Below are the code and all the weights of a small trained network. Each question names an input and a class and asks about switching units off, where a switched-off unit gives its printed mean instead of its output.

import numpy as np


def w(rows, s, z=0):
    codes = np.array(rows[::2]) - 128.0
    scale = np.full(codes.shape[1], s)
    scale[-1] = z or s
    return codes * scale


def norm(h):
    return h / np.sqrt((h * h).mean(-1, keepdims=True) + 1e-5)


def f(y):
    return y / 2 * (1 + np.tanh(0.7978845608 * (y + 0.044715 * y**3)))


def log_softmax(a):
    a = a - a.max(-1, keepdims=True)
    return a - np.log(np.exp(a).sum(-1, keepdims=True))


def net(x, mask):
    res = np.array(x, float).reshape(1, 5) / 4 @ E
    u = 0
    for l in range(2):
        y = f(norm(res) @ A[l][:, :-1].T + A[l][:, -1])
        res = res + np.where(mask[u : u + 5], y, B[l][:, -1]) @ B[l][:, :-1]
        u += 5
    return log_softmax(norm(res)[-1] @ U[:, :-1].T + U[:, -1])


A, B = {}, {}
E = w([
[244,111,116,64],'x0',
[170,22,73,143],'x1',
[122,30,151,138],'x2',
[63,33,2,93],'x3',
[105,124,126,84],'x4',
],0.0088)
A[0] = w([
[117,94,68,152,27],'0.n0',
[120,255,48,66,148],'0.n1',
[145,223,155,130,253],'0.n2',
[75,81,90,102,92],'0.n3',
[144,30,29,188,172],'0.n4',
],0.0097,0.0051)
B[0] = w([
[202,175,206,154,131],'0.n0',
[45,104,111,38,213],'0.n1',
[62,167,132,103,253],'0.n2',
[169,123,163,255,162],'0.n3',
[146,208,89,164,245],'0.n4',
],0.0093,0.0066)
A[1] = w([
[96,132,125,124,36],'1.n0',
[116,198,156,87,78],'1.n1',
[150,4,134,92,218],'1.n2',
[180,85,55,97,253],'1.n3',
[179,131,250,129,112],'1.n4',
],0.013,0.0038)
B[1] = w([
[144,73,70,166,126],'1.n0',
[168,27,174,82,220],'1.n1',
[142,254,42,203,194],'1.n2',
[94,207,6,119,254],'1.n3',
[199,189,89,54,195],'1.n4',
],0.0088,0.0057)
U = w([
[155,117,178,135,2],'0',
[183,146,33,167,223],'1',
[255,138,215,66,127],'2',
[120,74,176,131,42],'3',
[93,174,225,48,215],'4',
[76,105,96,49,71],'5',
[98,114,171,229,104],'6',
],0.018,0.0078)

Each question gives the input, the list of numbers given to net, and the class t.
The units are the neurons (one row each of A and B). Each row of codes is followed by its name. A weight is (code - 128) times the scale printed after its matrix; where a second scale follows, it is the last column's (A, B and U).
mask holds one flag per neuron, layer by layer. A switched-off neuron (its flag False) gives its mean, the last column of its row in B, instead of its output. The means were averaged over made-up inputs and are rounded, as every weight is.
A unit's drop is (log p(t) with every unit on - log p(t) with that unit switched off) / (log p(t) with every unit on - log p(t) with every unit switched off).
The circuit of an input: a set's keep is (log p(t) with only the set's units on - log p(t) with every unit switched off) / (log p(t) with every unit on - log p(t) with every unit switched off). Starting from all 10 units, units are removed one at a time, each time the one whose removal leaves the highest keep (on an exact tie, the one counted first), for as long as the keep stays at least 0.8.
units of the circuit, in order: the units of the circuit, biggest drop first
most important unit: the unit with the biggest drop
k most important neurons: the k neurons with the biggest drops, biggest first
k most important neurons of layer l: the k neurons of layer l with the biggest drops, biggest first
drop when u is switched off: that unit's drop, to one decimal
input [-7,6,6,-8,2], class 2: units of the circuit, in order	[1.n4 1.n3]
input [-3,1,1,0,-8], class 6: units of the circuit, in order	[1.n3]
input [-5,-1,-6,4,-2], class 5: units of the circuit, in order	[0.n1 1.n2]
input [-7,2,5,5,6], class 6: units of the circuit, in order	[0.n3 1.n3]
input [-5,-2,6,7,-4], class 6: 2 most important neurons	[0.n3 1.n3]
input [-4,5,-3,-5,-4], class 2: 4 most important neurons	[0.n1 1.n3 0.n4 1.n4]
input [2,5,-2,-5,4], class 2: 2 most important neurons of layer 0	[0.n1 0.n2]
input [2,7,-7,-4,3], class 4: 2 most important neurons	[0.n2 1.n2]
input [-4,-1,4,7,-1], class 6: 2 most important neurons	[0.n3 1.n4]
input [0,-2,6,-5,5], class 2: 2 most important neurons	[1.n4 0.n1]
input [-3,3,8,-8,3], class 2: 2 most important neurons	[1.n4 1.n3]
input [-4,5,1,-3,3], class 6: drop when 1.n3 is switched off	0.6
input [7,1,-4,-1,-2], class 4: drop when 1.n2 is switched off	0.1
input [-3,4,-3,-4,-1], class 4: drop when 0.n2 is switched off	0.6
input [0,-1,6,3,4], class 1: most important unit	0.n2
